Here is a tiny trained network, its code and every weight. The questions are about switching its units off for an input and a target symbol, where a switched-off unit gives its printed mean instead of its output.

import numpy as np


def w(rows, s, z=0):
    codes = np.array(rows[::2]) - 128.0
    scale = np.full(codes.shape[1], s)
    scale[-1] = z or s
    return codes * scale


def f(y):
    return y / 2 * (1 + np.tanh(0.7978845608 * (y + 0.044715 * y**3)))


def softmax(a):
    e = np.exp(a - a.max(-1, keepdims=True))
    return e / e.sum(-1, keepdims=True)


def log_softmax(a):
    a = a - a.max(-1, keepdims=True)
    return a - np.log(np.exp(a).sum(-1, keepdims=True))


def net(x, mask):
    ids = ['ΔΛΠΣΦΨαβεζηθμξω'.index(c) for c in x.split()]
    T = len(ids)
    res = E[ids] + P[:T]
    u = 0
    for l in range(2):
        r = res
        for j in range(3):
            rows = slice(2 * j, 2 * j + 2)
            q, k, v = (r @ M[l][rows].T for M in (Q, K, V))
            z = softmax(np.where(np.tri(T) > 0, q @ k.T / 2**0.5, -1e9)) @ v
            o = O[l][rows]
            res = res + np.where(mask[u + j], z, o[:, -1]) @ o[:, :-1]
        u += 3
        y = f(res @ A[l][:, :-1].T + A[l][:, -1])
        res = res + np.where(mask[u : u + 4], y, B[l][:, -1]) @ B[l][:, :-1]
        u += 4
    return log_softmax(res[-1] @ U[:, :-1].T + U[:, -1])


Q, K, V, O, A, B = {}, {}, {}, {}, {}, {}
E = w([
[107,155,149],'Δ',
[107,158,128],'Λ',
[116,129,138],'Π',
[185,102,119],'Σ',
[84,155,52],'Φ',
[112,136,147],'Ψ',
[132,96,70],'α',
[166,149,128],'β',
[65,78,74],'ε',
[171,152,34],'ζ',
[102,171,119],'η',
[134,92,79],'θ',
[3,229,121],'μ',
[158,183,98],'ξ',
[116,170,140],'ω',
],0.029)
P = w([
[98,253,186],'0',
[135,130,136],'1',
[137,148,173],'2',
[135,174,185],'3',
[138,155,173],'4',
[144,180,174],'5',
[156,187,194],'6',
[145,184,176],'7',
[166,129,183],'8',
[149,155,171],'9',
[162,142,195],'10',
],0.0048)
Q[0] = w([
[66,103,156],'L0H0',
[102,97,121],'L0H0',
[245,227,162],'L0H1',
[147,62,39],'L0H1',
[56,134,187],'L0H2',
[231,100,22],'L0H2',
],0.011)
K[0] = w([
[97,129,125],'L0H0',
[78,109,149],'L0H0',
[202,179,149],'L0H1',
[120,84,77],'L0H1',
[6,128,158],'L0H2',
[174,156,161],'L0H2',
],0.014)
V[0] = w([
[93,123,73],'L0H0',
[139,174,41],'L0H0',
[171,121,54],'L0H1',
[213,166,153],'L0H1',
[114,88,115],'L0H2',
[2,74,108],'L0H2',
],0.014)
O[0] = w([
[137,192,128,215],'L0H0',
[245,70,131,244],'L0H0',
[198,224,211,153],'L0H1',
[88,145,195,30],'L0H1',
[255,41,105,129],'L0H2',
[125,84,13,254],'L0H2',
],0.0072,0.0068)
A[0] = w([
[199,184,111,39],'L0N0',
[90,98,44,122],'L0N1',
[172,81,219,1],'L0N2',
[254,173,122,234],'L0N3',
],0.0081,0.0035)
B[0] = w([
[213,120,20,162],'L0N0',
[231,56,220,255],'L0N1',
[59,1,91,153],'L0N2',
[25,89,158,233],'L0N3',
],0.0062,0.011)
Q[1] = w([
[243,189,133],'L1H0',
[108,83,131],'L1H0',
[126,1,43],'L1H1',
[250,147,184],'L1H1',
[33,172,18],'L1H2',
[89,117,162],'L1H2',
],0.0057)
K[1] = w([
[65,96,112],'L1H0',
[116,209,90],'L1H0',
[216,151,254],'L1H1',
[106,134,47],'L1H1',
[184,100,156],'L1H2',
[182,102,144],'L1H2',
],0.0068)
V[1] = w([
[221,134,138],'L1H0',
[165,248,113],'L1H0',
[139,167,145],'L1H1',
[126,103,72],'L1H1',
[99,101,210],'L1H2',
[164,94,215],'L1H2',
],0.012)
O[1] = w([
[254,120,147,194],'L1H0',
[162,242,80,2],'L1H0',
[173,143,210,93],'L1H1',
[173,112,107,159],'L1H1',
[146,79,201,70],'L1H2',
[185,38,193,114],'L1H2',
],0.0072,0.0061)
A[1] = w([
[165,1,209,85],'L1N0',
[215,66,55,125],'L1N1',
[63,215,176,3],'L1N2',
[83,67,188,43],'L1N3',
],0.0057,0.0029)
B[1] = w([
[102,194,124,218],'L1N0',
[101,168,180,246],'L1N1',
[2,231,149,140],'L1N2',
[105,111,18,145],'L1N3',
],0.0091,0.014)
U = w([
[12,106,116,85],'Δ',
[64,156,103,34],'Λ',
[32,103,123,84],'Π',
[34,18,235,106],'Σ',
[142,199,59,125],'Φ',
[15,88,121,2],'Ψ',
[146,182,92,111],'α',
[63,107,237,152],'β',
[162,2,116,212],'ε',
[216,209,181,66],'ζ',
[84,189,87,202],'η',
[121,157,114,28],'θ',
[26,83,32,15],'μ',
[143,195,223,94],'ξ',
[53,163,137,162],'ω',
],0.0077,0.0055)

Each question gives the input, a string of symbols that net reads in full, and the target symbol t.
The units are the heads (2 rows each of Q, K, V and O) and the neurons (one row each of A and B). Each row of codes is followed by its name. A weight is (code - 128) times the scale printed after its matrix; where a second scale follows, it is the last column's (O, A, B and U).
mask holds one flag per unit, layer by layer, with each layer's heads first. A switched-off unit (its flag False) gives its mean, the last column of its rows in O or B, instead of its output. The means were averaged over made-up inputs and are rounded, as every weight is.
A unit's drop is (log p(t) with every unit on - log p(t) with that unit switched off) / (log p(t) with every unit on - log p(t) with every unit switched off).
The circuit of an input: a set's keep is (log p(t) with only the set's units on - log p(t) with every unit switched off) / (log p(t) with every unit on - log p(t) with every unit switched off). Starting from the 12 units with the biggest drops (on a tie, the unit counted first), units are removed one at a time, each time the one whose removal leaves the highest keep (on an exact tie, the one counted first), for as long as the keep stays at least 0.8.
units of the circuit, in order: the units of the circuit, biggest drop first
unit that matters most: the unit with the biggest drop
top k neurons: the k neurons with the biggest drops, biggest first
top k neurons in layer l: the k neurons of layer l with the biggest drops, biggest first
which heads matter: for each layer, one digit per head in row order, 1 if its drop is at least 0.15 and else 0, layers parted by /
input ε ε Δ ω Ψ ω η, target ε: units of the circuit, in order -> (L0H2, L1H0)
input ξ α η, target ξ: which heads matter -> 011 / 111
input Φ ε Δ Φ Π, target ε: which heads matter -> 001 / 100
input ε ω Σ, target Σ: units of the circuit, in order -> (L0H2, L1H0)
input Δ ω ε Σ ω Λ, target ε: top neuron -> (L0N3)
input α Π ε α ε ε Π, target ε: which heads matter -> 001 / 000
input ξ ω Λ, target ξ: units of the circuit, in order -> (L0H2, L1H0, L1H2)
input Δ Φ Φ α, target Φ: which heads matter -> 010 / 101
input ξ η ω β, target β: top 3 neurons in layer 0 -> (L0N2, L0N3, L0N1)
input ε ω μ η Σ ε, target ε: which heads matter -> 011 / 000
input β ω ξ, target β: units of the circuit, in order -> (L0H2, L1H2)
input ω η Λ ω, target ω: top 4 neurons -> (L0N1, L1N2, L0N3, L0N0)
input μ η η, target μ: units of the circuit, in order -> (L0H1, L0H2)
input α Φ Π ω Φ ω, target Φ: unit that matters most -> L0N1
input β ω Λ Σ θ, target Σ: units of the circuit, in order -> (L0H2, L1H2)
input Λ Δ Φ ε ζ ε η ε, target ε: units of the circuit, in order -> (L0N1, L0H2)
input Φ η Λ, target Φ: units of the circuit, in order -> (L1H2, L1H0, L0N1, L0H0)
input Σ ε Σ, target Σ: top 2 neurons in layer 0 -> (L0N2, L0N1)
input Φ ζ ζ α Ψ ε α Ψ Π μ, target ε: which heads matter -> 111 / 000
input ε ε Δ Δ Φ, target ε: units of the circuit, in order -> (L0N1, L1H0, L0H2)
input α Σ Σ Π Δ, target Σ: units of the circuit, in order -> (L1H2, L0H1)
input α ζ ε α ζ, target ζ: unit that matters most -> L0H1
input ζ ζ Σ, target ζ: which heads matter -> 010 / 100
input Σ Λ Σ α, target Σ: units of the circuit, in order -> (L0H2, L1H2)
input Λ ε Π η ω, target ε: which heads matter -> 001 / 000
input α Δ β ε Ψ α ζ, target ζ: which heads matter -> 011 / 000
input Ψ Π μ α Δ, target μ: units of the circuit, in order -> (L0H1, L0H2)
input ω μ ζ ε Π η, target ε: top 2 neurons -> (L0N1, L1N0)
input ω Δ ω, target ω: top 2 neurons -> (L0N1, L0N3)
